W =
7.5	2.1	5.8	15.7	-17.1	-10.6	4.2	-0.3	0.7	-0.5	-13.4	-15.4	5.7
-1.8	-5.0	11.0	5.3	-16.3	-6.0	2.0	-12.7	-0.1	-5.9	-5.7	-5.4	9.6
Rows and columns are counted from 0.
(0, 0) => 7.5
(0, 7) => -0.3
(1, 8) => -0.1
(1, 11) => -5.4
(1, 6) => 2.0
(1, 9) => -5.9
(0, 2) => 5.8
(0, 9) => -0.5
(0, 4) => -17.1
(1, 5) => -6.0
(1, 10) => -5.7
(1, 1) => -5.0
(0, 8) => 0.7
(1, 2) => 11.0

X = [-14 -20 -10  -9 -14  11   8  14 -17  42]
X[0] -> -14
X[5] -> 11
X[9] -> 42
X[6] -> 8

M = (-10, 5, 18, 16, -44, -23, -19)
M[0] = -10
M[1] = 5

A = [ -4 -21 -51 -41  37  14  19]
A[-7] -> -4
A[3] -> -41
A[-3] -> 37

data =
[[ -5   5  24 -42 -23   5  32  -7 -36]
 [ -7  -4  13 -25  16  15  30 -11  -1]
 [ -2 -35 -26  -4  20  -1  16  10 -10]
 [ 18 -14 -38 -19  10   2   9 -11 -30]
 [-21  11   8  43 -13 -13   1   2   0]
 [-11  -4  -1  14   4   6   7  -3  24]
 [ -9   8   6  20  -6   3  16   1 -26]
 [ -2 -28  -7  13   7 -16   5   4  15]
 [-28   7  37 -39 -35  13  24 -36  16]
 [ 28   0 -50 -13 -19 -14  -8   3 -41]]
data[0, 0]	-5
data[:, 5]	[5, 15, -1, 2, -13, 6, 3, -16, 13, -14]
data[5, 4]	4
data[1, 6]	30
data[9]	[28, 0, -50, -13, -19, -14, -8, 3, -41]
data[5]	[-11, -4, -1, 14, 4, 6, 7, -3, 24]
data[8, 6]	24
data[7, 3]	13
data[7, 0]	-2
data[3, 1]	-14
data[2, 3]	-4
data[8, 1]	7
data[9, 6]	-8
data[3, 4]	10
data[1, 1]	-4
data[6, 0]	-9
data[3, 8]	-30
data[2]	[-2, -35, -26, -4, 20, -1, 16, 10, -10]
data[:, 1]	[5, -4, -35, -14, 11, -4, 8, -28, 7, 0]
data[1, 0]	-7
data[1, 3]	-25
data[8]	[-28, 7, 37, -39, -35, 13, 24, -36, 16]
data[4, 2]	8
data[3, 0]	18
data[5, 2]	-1
data[4, 4]	-13
data[3, 3]	-19
data[:, 4]	[-23, 16, 20, 10, -13, 4, -6, 7, -35, -19]
data[4, 0]	-21
data[1, 8]	-1
data[8, 0]	-28
data[:, 8]	[-36, -1, -10, -30, 0, 24, -26, 15, 16, -41]
data[:, 0]	[-5, -7, -2, 18, -21, -11, -9, -2, -28, 28]
data[4, 7]	2

grid =
[[ -98.108  170.603  155.355 -200.994 -212.633 -239.422  213.268  -82.195
  -129.948  135.246]
 [ -79.824  121.946  152.792 -172.546 -212.591 -160.628  156.028  -24.827
  -110.255  123.344]
 [ -69.364  129.007  105.710 -180.175 -232.442 -149.196  176.691  -90.807
   -79.395   95.833]]
grid[0,0] = -98.108
grid[2,3] = -180.175
grid[:, 1] = [170.603, 121.946, 129.007]
grid[0,4] = -212.633
grid[2,1] = 129.007
grid[0,2] = 155.355
grid[1,0] = -79.824
grid[:, 7] = [-82.195, -24.827, -90.807]
grid[:, 8] = [-129.948, -110.255, -79.395]
grid[:, 3] = [-200.994, -172.546, -180.175]
grid[0,3] = -200.994
grid[0,7] = -82.195
grid[0] = [-98.108, 170.603, 155.355, -200.994, -212.633, -239.422, 213.268, -82.195, -129.948, 135.246]
grid[:, 0] = [-98.108, -79.824, -69.364]
grid[1,1] = 121.946
grid[0,1] = 170.603
grid[2,9] = 95.833
grid[1,2] = 152.792
grid[2,0] = -69.364

arr =
[[ -6 -18   9   6  40   4   4  35 -40 -33]
 [ -2  -2  31   7  38   4  12  44 -21 -28]]
Rows and columns are counted from 0.
(0, 0) -> -6
(1, 2) -> 31
(0, 8) -> -40
(1, 5) -> 4
(1, 8) -> -21
(0, 7) -> 35
(0, 4) -> 40

a =
549,462,327,136,313,452,620,321,480,157,307,346,432,775
149,814,422,523,292,312,496,506,534,173,396,574,247,700
246,241,455,753,490,422,258,519,442,617,583,405,259,66
165,379,395,762,322,391,478,514,569,217,572,409,172,193
421,557,491,150,470,332,285,392,254,633,269,450,879,754
772,252,398,138,623,427,364,299,253,692,312,318,765,332
204,448,643,679,600,310,139,534,270,723,518,563,384,215
172,358,507,776,445,372,239,559,465,538,565,499,227,124
504,536,354,106,365,369,580,330,348,230,269,383,548,942
879,169,358,190,525,591,483,292,331,610,362,281,564,191
613,151,332,438,391,657,591,319,509,300,495,271,274,89
143,813,578,539,390,289,194,561,330,471,385,731,361,597
200,358,543,729,535,340,155,561,363,716,523,488,320,156
262,230,416,765,427,442,315,473,520,468,571,407,220,54
a[0][0]	549
a[13][4]	427
a[9][10]	362
a[13][7]	473
a[7][8]	465
a[9]	[879, 169, 358, 190, 525, 591, 483, 292, 331, 610, 362, 281, 564, 191]
a[:, 9]	[157, 173, 617, 217, 633, 692, 723, 538, 230, 610, 300, 471, 716, 468]
a[1][6]	496
a[5][7]	299
a[9][11]	281
a[7][11]	499
a[5][4]	623
a[10][10]	495
a[6][9]	723
a[5][11]	318
a[:, 10]	[307, 396, 583, 572, 269, 312, 518, 565, 269, 362, 495, 385, 523, 571]
a[:, 3]	[136, 523, 753, 762, 150, 138, 679, 776, 106, 190, 438, 539, 729, 765]
a[0]	[549, 462, 327, 136, 313, 452, 620, 321, 480, 157, 307, 346, 432, 775]
a[4][5]	332
a[7][7]	559
a[5][6]	364
a[1][7]	506
a[:, 6]	[620, 496, 258, 478, 285, 364, 139, 239, 580, 483, 591, 194, 155, 315]
a[9][2]	358
a[3][13]	193
a[7]	[172, 358, 507, 776, 445, 372, 239, 559, 465, 538, 565, 499, 227, 124]
a[6][11]	563
a[11][6]	194
a[:, 2]	[327, 422, 455, 395, 491, 398, 643, 507, 354, 358, 332, 578, 543, 416]
a[11]	[143, 813, 578, 539, 390, 289, 194, 561, 330, 471, 385, 731, 361, 597]
a[6][12]	384
a[8][11]	383
a[:, 8]	[480, 534, 442, 569, 254, 253, 270, 465, 348, 331, 509, 330, 363, 520]
a[1][4]	292
a[8][10]	269
a[6][0]	204
a[5][3]	138
